Below is a small trained network, with its code and all its weights. Each question gives an input and a target symbol and asks what happens when units are switched off, that is, made to give their printed mean instead of their output.

import numpy as np


def w(rows, s, z=0):
    codes = np.array(rows[::2]) - 128.0
    scale = np.full(codes.shape[1], s)
    scale[-1] = z or s
    return codes * scale


def norm(h):
    return h / np.sqrt((h * h).mean(-1, keepdims=True) + 1e-5)


def f(y):
    return np.maximum(y, 0)


def softmax(a):
    e = np.exp(a - a.max(-1, keepdims=True))
    return e / e.sum(-1, keepdims=True)


def log_softmax(a):
    a = a - a.max(-1, keepdims=True)
    return a - np.log(np.exp(a).sum(-1, keepdims=True))


def net(x, mask):
    ids = ['αβγδεηθλμξπτφψω'.index(c) for c in x.split()]
    T = len(ids)
    res = E[ids] + P[:T]
    r = norm(res)
    for j in range(2):
        rows = slice(3 * j, 3 * j + 3)
        q, k, v = (r @ M[0][rows].T for M in (Q, K, V))
        z = softmax(np.where(np.tri(T) > 0, q @ k.T / 3**0.5, -1e9)) @ v
        o = O[0][rows]
        res = res + np.where(mask[j], z, o[:, -1]) @ o[:, :-1]
    y = f(norm(res) @ A[0][:, :-1].T + A[0][:, -1])
    res = res + np.where(mask[2:18], y, B[0][:, -1]) @ B[0][:, :-1]
    return log_softmax(norm(res)[-1] @ U[:, :-1].T + U[:, -1])


Q, K, V, O, A, B = {}, {}, {}, {}, {}, {}
E = w([
[161,104,73,126,210,153,150,157,104],'α',
[158,83,96,139,147,214,106,135,78],'β',
[140,99,152,56,146,46,254,164,41],'γ',
[88,108,110,159,174,147,207,90,150],'δ',
[153,62,75,1,48,139,166,104,245],'ε',
[202,104,141,90,110,73,117,185,180],'η',
[153,222,175,207,55,220,105,232,91],'θ',
[180,166,50,192,141,109,122,153,236],'λ',
[126,117,120,124,180,193,182,139,151],'μ',
[121,131,91,89,124,232,118,147,120],'ξ',
[86,115,110,135,114,217,167,99,138],'π',
[132,167,21,83,88,98,157,149,143],'τ',
[149,96,107,196,69,55,155,123,111],'φ',
[95,79,205,171,136,63,68,75,209],'ψ',
[155,112,45,128,147,186,100,151,62],'ω',
],0.014)
P = w([
[164,230,189,127,95,76,119,3,130],'0',
[200,157,159,124,93,136,119,123,127],'1',
[181,141,137,139,114,122,145,133,129],'2',
[151,127,143,143,92,142,133,130,135],'3',
[153,104,146,169,137,126,141,135,124],'4',
[150,91,153,146,125,139,127,141,129],'5',
[123,94,140,153,140,123,129,141,115],'6',
[110,88,139,153,139,125,150,148,126],'7',
[119,92,129,136,124,136,118,165,115],'8',
[118,81,134,152,141,123,120,168,111],'9',
[125,68,113,146,132,121,107,187,110],'10',
[97,63,120,157,133,114,125,183,115],'11',
[95,69,136,138,134,119,122,193,132],'12',
[108,76,118,163,158,84,134,156,104],'13',
],0.0062)
Q[0] = w([
[180,169,134,82,17,2,117,160,145],'h0',
[130,58,132,109,187,196,102,68,59],'h0',
[159,196,115,130,64,83,145,126,170],'h0',
[169,217,131,145,9,13,106,159,231],'h1',
[54,86,143,123,182,213,111,146,65],'h1',
[207,188,191,118,89,61,164,160,131],'h1',
],0.0082)
K[0] = w([
[88,48,109,150,134,126,122,254,153],'h0',
[177,185,138,140,123,105,140,70,134],'h0',
[57,77,112,155,99,109,146,167,150],'h0',
[63,65,113,148,104,139,119,203,157],'h1',
[161,192,142,114,101,123,126,43,124],'h1',
[87,93,78,114,151,120,153,205,123],'h1',
],0.012)
V[0] = w([
[168,85,153,201,91,122,79,127,99],'h0',
[205,188,164,113,254,91,93,174,142],'h0',
[114,177,212,115,169,202,127,149,103],'h0',
[152,77,213,69,130,96,183,85,117],'h1',
[113,107,128,201,133,140,97,89,235],'h1',
[100,181,160,174,105,95,173,170,99],'h1',
],0.0097)
O[0] = w([
[1,120,167,143,93,108,95,165,146,102],'h0',
[122,102,169,151,162,170,153,202,225,52],'h0',
[114,171,166,65,146,137,108,189,71,3],'h0',
[131,44,214,67,89,85,117,157,118,65],'h1',
[182,229,158,137,147,85,25,68,169,94],'h1',
[192,178,153,205,100,106,160,138,51,104],'h1',
],0.0097,0.0053)
A[0] = w([
[102,61,139,172,2,43,150,149,60,69],'n0',
[139,197,118,244,102,129,121,174,132,190],'n1',
[95,54,124,124,118,160,111,202,172,137],'n2',
[235,139,172,108,137,88,102,81,87,114],'n3',
[132,167,119,100,163,59,192,106,162,207],'n4',
[90,113,105,89,92,42,88,196,189,211],'n5',
[141,39,84,167,161,99,102,140,49,247],'n6',
[131,52,231,91,173,143,111,182,171,125],'n7',
[117,134,77,95,171,173,95,84,179,188],'n8',
[81,145,136,101,181,116,205,90,129,250],'n9',
[118,140,235,162,138,67,38,110,118,120],'n10',
[169,110,92,127,148,73,167,176,149,215],'n11',
[102,134,134,156,192,109,95,74,160,134],'n12',
[79,155,97,112,211,190,134,151,105,91],'n13',
[143,163,65,159,85,192,185,128,62,229],'n14',
[130,123,103,90,58,156,170,165,89,161],'n15',
],0.0099,0.0028)
B[0] = w([
[47,175,90,59,85,184,211,68,184,179],'n0',
[56,254,141,136,127,193,118,116,100,188],'n1',
[140,164,101,153,88,5,111,135,104,170],'n2',
[100,142,91,150,86,89,183,199,199,155],'n3',
[150,104,114,162,95,196,96,119,79,177],'n4',
[170,171,102,195,96,145,49,17,51,176],'n5',
[98,179,154,89,65,136,143,78,194,202],'n6',
[133,171,101,151,82,145,66,86,76,160],'n7',
[133,110,65,129,168,110,89,53,157,204],'n8',
[185,104,122,88,106,142,65,209,93,167],'n9',
[96,10,218,128,254,80,215,210,159,153],'n10',
[94,105,177,170,61,242,18,57,57,191],'n11',
[152,120,183,54,154,174,105,92,113,151],'n12',
[121,133,115,110,141,113,181,169,200,162],'n13',
[125,122,216,194,181,60,137,131,71,246],'n14',
[126,89,155,102,185,141,148,133,105,181],'n15',
],0.0069,0.012)
U = w([
[141,69,108,165,125,225,92,204,159,109],'α',
[2,115,93,74,151,133,32,137,94,106],'β',
[116,74,192,69,91,207,157,126,58,241],'γ',
[193,140,135,147,124,62,171,148,172,250],'δ',
[179,75,98,24,94,153,116,49,195,65],'ε',
[140,101,209,201,21,130,38,134,117,2],'η',
[86,200,205,168,155,170,122,179,51,103],'θ',
[149,225,114,136,198,181,88,94,210,118],'λ',
[216,155,173,55,129,218,79,160,81,141],'μ',
[132,120,125,30,243,193,124,119,79,117],'ξ',
[174,203,165,56,155,47,120,76,58,97],'π',
[185,100,90,218,143,162,194,66,79,156],'τ',
[33,173,157,137,76,111,185,66,188,23],'φ',
[92,79,229,130,203,100,77,91,138,223],'ψ',
[53,84,63,163,203,120,163,160,147,140],'ω',
],0.0077,0.0022)

Each question gives the input, a string of symbols that net reads in full, and the target symbol t.
The units are the heads (3 rows each of Q, K, V and O) and the neurons (one row each of A and B). Each row of codes is followed by its name. A weight is (code - 128) times the scale printed after its matrix; where a second scale follows, it is the last column's (O, A, B and U).
mask holds one flag per unit, heads first, then neurons. A switched-off unit (its flag False) gives its mean, the last column of its rows in O or B, instead of its output. The means were averaged over made-up inputs and are rounded, as every weight is.
A unit's drop is (log p(t) with every unit on - log p(t) with that unit switched off) / (log p(t) with every unit on - log p(t) with every unit switched off).
The circuit of an input: a set's keep is (log p(t) with only the set's units on - log p(t) with every unit switched off) / (log p(t) with every unit on - log p(t) with every unit switched off). Starting from the 12 units with the biggest drops (on a tie, the unit counted first), units are removed one at a time, each time the one whose removal leaves the highest keep (on an exact tie, the one counted first), for as long as the keep stays at least 0.8.
units of the circuit, in order: the units of the circuit, biggest drop first
k most important neurons: the k neurons with the biggest drops, biggest first
which heads matter: for each layer, one digit per head in row order, 1 if its drop is at least 0.15 and else 0, layers parted by /
drop of u: that unit's drop, to one decimal
input τ π τ τ τ τ ξ, target τ: units of the circuit, in order => [h0, h1]
input β π η, target η: which heads matter => 11
input γ η η ε λ ω, target γ: units of the circuit, in order => [h1]
input τ γ τ τ, target τ: which heads matter => 10
input γ β π λ τ ε λ β β ω τ ω τ π, target γ: which heads matter => 01
input β τ π γ τ τ π λ τ τ λ γ π, target β: units of the circuit, in order => [h0, h1, n2]
input ε φ ψ τ β θ τ τ τ π π, target ε: units of the circuit, in order => [h1, h0, n14]
input ω β λ π τ π τ π μ, target ω: which heads matter => 01
input γ ε π π φ β, target γ: which heads matter => 01
input η τ τ β μ δ δ μ λ ε τ τ τ μ, target η: which heads matter => 11
input ε π τ τ β τ α θ ω λ π α, target ε: which heads matter => 11
input ψ λ ψ τ θ π α ψ λ λ β τ β, target ψ: which heads matter => 01
input λ ψ β μ τ λ β λ π β, target λ: which heads matter => 01
input π τ τ ε ω π ξ τ π τ μ, target π: which heads matter => 10
input θ τ θ ω β π τ ξ, target θ: units of the circuit, in order => [h1, h0]
input λ λ ε β λ λ μ, target λ: which heads matter => 01
input α δ β β λ ω λ ε π τ β β θ μ, target α: which heads matter => 10
input π γ ε φ η λ τ η β, target π: units of the circuit, in order => [h0, h1, n11]
input ω ε ψ β π τ ψ η π, target ω: which heads matter => 00
input β β φ ε λ τ β μ π τ β, target β: drop of h0 => 0.7
input γ τ τ ω γ β ε ε β β β α τ δ, target γ: drop of h1 => 0.6
input δ ξ ω ε φ τ φ μ τ π, target δ: drop of n3 => 0.4
input η μ γ β β β β, target η: most important neuron => [n2]
input α η α λ τ λ φ ψ θ π, target α: most important neuron => [n7]
